Below are the code and all the weights of a small trained network. Each question names an input and a target symbol and asks about switching units off, where a switched-off unit gives its printed mean instead of its output.

import numpy as np


def w(rows, s, z=0):
    codes = np.array(rows[::2]) - 128.0
    scale = np.full(codes.shape[1], s)
    scale[-1] = z or s
    return codes * scale


def f(y):
    return np.maximum(y, 0)


def softmax(a):
    e = np.exp(a - a.max(-1, keepdims=True))
    return e / e.sum(-1, keepdims=True)


def log_softmax(a):
    a = a - a.max(-1, keepdims=True)
    return a - np.log(np.exp(a).sum(-1, keepdims=True))


def net(x, mask):
    ids = ['αεζθμξφψ'.index(c) for c in x.split()]
    T = len(ids)
    res = E[ids] + P[:T]
    u = 0
    for l in range(2):
        r = res
        for j in range(2):
            rows = slice(2 * j, 2 * j + 2)
            q, k, v = (r @ M[l][rows].T for M in (Q, K, V))
            z = softmax(np.where(np.tri(T) > 0, q @ k.T / 2**0.5, -1e9)) @ v
            o = O[l][rows]
            res = res + np.where(mask[u + j], z, o[:, -1]) @ o[:, :-1]
        u += 2
        y = f(res @ A[l][:, :-1].T + A[l][:, -1])
        res = res + np.where(mask[u : u + 8], y, B[l][:, -1]) @ B[l][:, :-1]
        u += 8
    return log_softmax(res[-1] @ U[:, :-1].T + U[:, -1])


Q, K, V, O, A, B = {}, {}, {}, {}, {}, {}
E = w([
[156,114,158,165],'α',
[167,30,193,246],'ε',
[209,125,150,159],'ζ',
[219,117,148,16],'θ',
[175,70,194,4],'μ',
[138,71,190,94],'ξ',
[219,160,120,170],'φ',
[217,136,139,136],'ψ',
],0.016)
P = w([
[182,72,9,163],'0',
[113,68,84,103],'1',
[175,103,122,116],'2',
[137,123,154,102],'3',
[183,151,174,113],'4',
[159,165,199,114],'5',
[216,185,216,111],'6',
],0.011)
Q[0] = w([
[80,83,85,96],'L0H1',
[107,95,210,108],'L0H1',
[1,131,60,145],'L0H2',
[87,146,98,64],'L0H2',
],0.0095)
K[0] = w([
[119,223,61,35],'L0H1',
[80,140,155,107],'L0H1',
[203,2,20,134],'L0H2',
[76,97,136,196],'L0H2',
],0.0082)
V[0] = w([
[11,83,91,128],'L0H1',
[91,17,139,193],'L0H1',
[214,185,199,252],'L0H2',
[164,226,109,53],'L0H2',
],0.0042)
O[0] = w([
[200,170,125,110,2],'L0H1',
[52,108,174,50,155],'L0H1',
[74,101,164,22,146],'L0H2',
[197,13,255,130,196],'L0H2',
],0.0062,0.0041)
A[0] = w([
[113,129,113,21,33],'L0N1',
[44,225,203,180,29],'L0N2',
[20,112,51,217,156],'L0N3',
[199,76,174,210,254],'L0N4',
[135,46,219,122,153],'L0N5',
[160,239,81,139,79],'L0N6',
[173,47,80,97,133],'L0N7',
[128,124,255,116,229],'L0N8',
],0.0072,0.0022)
B[0] = w([
[160,171,109,182,175],'L0N1',
[98,104,140,142,129],'L0N2',
[146,2,149,204,132],'L0N3',
[43,57,93,140,245],'L0N4',
[84,146,136,74,254],'L0N5',
[187,78,145,144,130],'L0N6',
[110,194,103,105,214],'L0N7',
[123,83,154,53,255],'L0N8',
],0.0082,0.0089)
Q[1] = w([
[47,199,3,213],'L1H1',
[217,82,190,172],'L1H1',
[25,25,43,38],'L1H2',
[101,37,102,98],'L1H2',
],0.0078)
K[1] = w([
[114,95,49,97],'L1H1',
[118,140,247,114],'L1H1',
[167,44,124,96],'L1H2',
[93,98,72,160],'L1H2',
],0.011)
V[1] = w([
[149,202,92,2],'L1H1',
[27,90,134,54],'L1H1',
[159,130,16,84],'L1H2',
[245,195,109,122],'L1H2',
],0.008)
O[1] = w([
[86,66,79,131,245],'L1H1',
[128,169,2,89,254],'L1H1',
[183,133,127,103,189],'L1H2',
[157,76,114,116,41],'L1H2',
],0.015,0.0085)
A[1] = w([
[56,74,167,65,171],'L1N1',
[109,163,136,70,160],'L1N2',
[130,2,205,109,253],'L1N3',
[119,98,120,120,211],'L1N4',
[221,232,128,20,219],'L1N5',
[159,118,214,86,199],'L1N6',
[221,176,146,109,145],'L1N7',
[15,124,90,114,66],'L1N8',
],0.0098,0.0042)
B[1] = w([
[159,97,142,149,224],'L1N1',
[152,170,161,190,202],'L1N2',
[182,74,254,65,180],'L1N3',
[129,84,116,150,183],'L1N4',
[93,171,125,231,253],'L1N5',
[252,215,201,167,138],'L1N6',
[56,147,164,186,144],'L1N7',
[151,122,151,110,218],'L1N8',
],0.01,0.017)
U = w([
[30,164,170,226,225],'α',
[118,216,34,149,231],'ε',
[127,157,139,192,202],'ζ',
[123,119,7,103,117],'θ',
[181,203,254,121,50],'μ',
[114,205,150,133,3],'ξ',
[117,60,160,17,171],'φ',
[147,143,172,159,70],'ψ',
],0.0088,0.0036)

Each question gives the input, a string of symbols that net reads in full, and the target symbol t.
The units are the heads (2 rows each of Q, K, V and O) and the neurons (one row each of A and B). Each row of codes is followed by its name. A weight is (code - 128) times the scale printed after its matrix; where a second scale follows, it is the last column's (O, A, B and U).
mask holds one flag per unit, layer by layer, with each layer's heads first. A switched-off unit (its flag False) gives its mean, the last column of its rows in O or B, instead of its output. The means were averaged over made-up inputs and are rounded, as every weight is.
A unit's drop is (log p(t) with every unit on - log p(t) with that unit switched off) / (log p(t) with every unit on - log p(t) with every unit switched off).
The circuit of an input: a set's keep is (log p(t) with only the set's units on - log p(t) with every unit switched off) / (log p(t) with every unit on - log p(t) with every unit switched off). Starting from the 12 units with the biggest drops (on a tie, the unit counted first), units are removed one at a time, each time the one whose removal leaves the highest keep (on an exact tie, the one counted first), for as long as the keep stays at least 0.8.
circuit, biggest first: the units of the circuit, biggest drop first
k most important neurons: the k neurons with the biggest drops, biggest first
k most important neurons of layer l: the k neurons of layer l with the biggest drops, biggest first
heads that matter: for each layer, one digit per head in row order, 1 if its drop is at least 0.15 and else 0, layers parted by /
input θ φ ψ, target μ: heads that matter	00 / 11
input θ μ μ θ, target θ: circuit, biggest first	(L1H1)
input α ε ζ, target α: 2 most important neurons of layer 1	(L1N5, L1N2)
input ξ θ θ μ μ ξ ψ, target ε: circuit, biggest first	(L1H1, L0N4, L1N3)
input θ ε θ φ μ θ ψ, target α: circuit, biggest first	(L1H2, L0N4, L0H2)
input ξ φ θ, target μ: circuit, biggest first	(L1H1, L0N8, L0N5)
input ξ μ ε θ ξ φ ζ, target α: 3 most important neurons	(L0N4, L1N3, L1N2)
input ξ θ θ ξ φ, target ε: heads that matter	00 / 10
input ε φ μ μ, target ε: 2 most important neurons	(L1N3, L0N1)
input θ μ θ μ ξ φ, target ε: heads that matter	01 / 10
input φ ξ ε θ θ μ μ, target ε: circuit, biggest first	(L1H1, L1N3)
input ε θ θ θ θ α, target ε: circuit, biggest first	(L1H1, L1N3, L0H1)
input φ θ ξ α φ μ, target μ: heads that matter	00 / 00
input ξ μ α ε ψ, target α: heads that matter	00 / 01
input θ θ φ ζ, target μ: circuit, biggest first	(L1H1, L0N5, L1N6)
input θ ζ ψ α φ α, target μ: circuit, biggest first	(L1H1)
input ε θ α α θ, target ε: circuit, biggest first	(L1H1, L1N3)
input μ μ μ φ, target θ: heads that matter	00 / 00
input ψ α θ, target α: 2 most important neurons of layer 1	(L1N5, L1N7)
input φ θ μ ε ξ θ, target ε: circuit, biggest first	(L0N4, L1H1, L1N3)
input θ α ψ ξ ψ μ ψ, target θ: heads that matter	00 / 10
input μ μ ψ, target θ: heads that matter	00 / 00
input μ φ ξ θ μ α θ, target α: circuit, biggest first	(L1N5)
input φ θ φ ξ, target μ: circuit, biggest first	(L1H1, L0N5, L1N6)
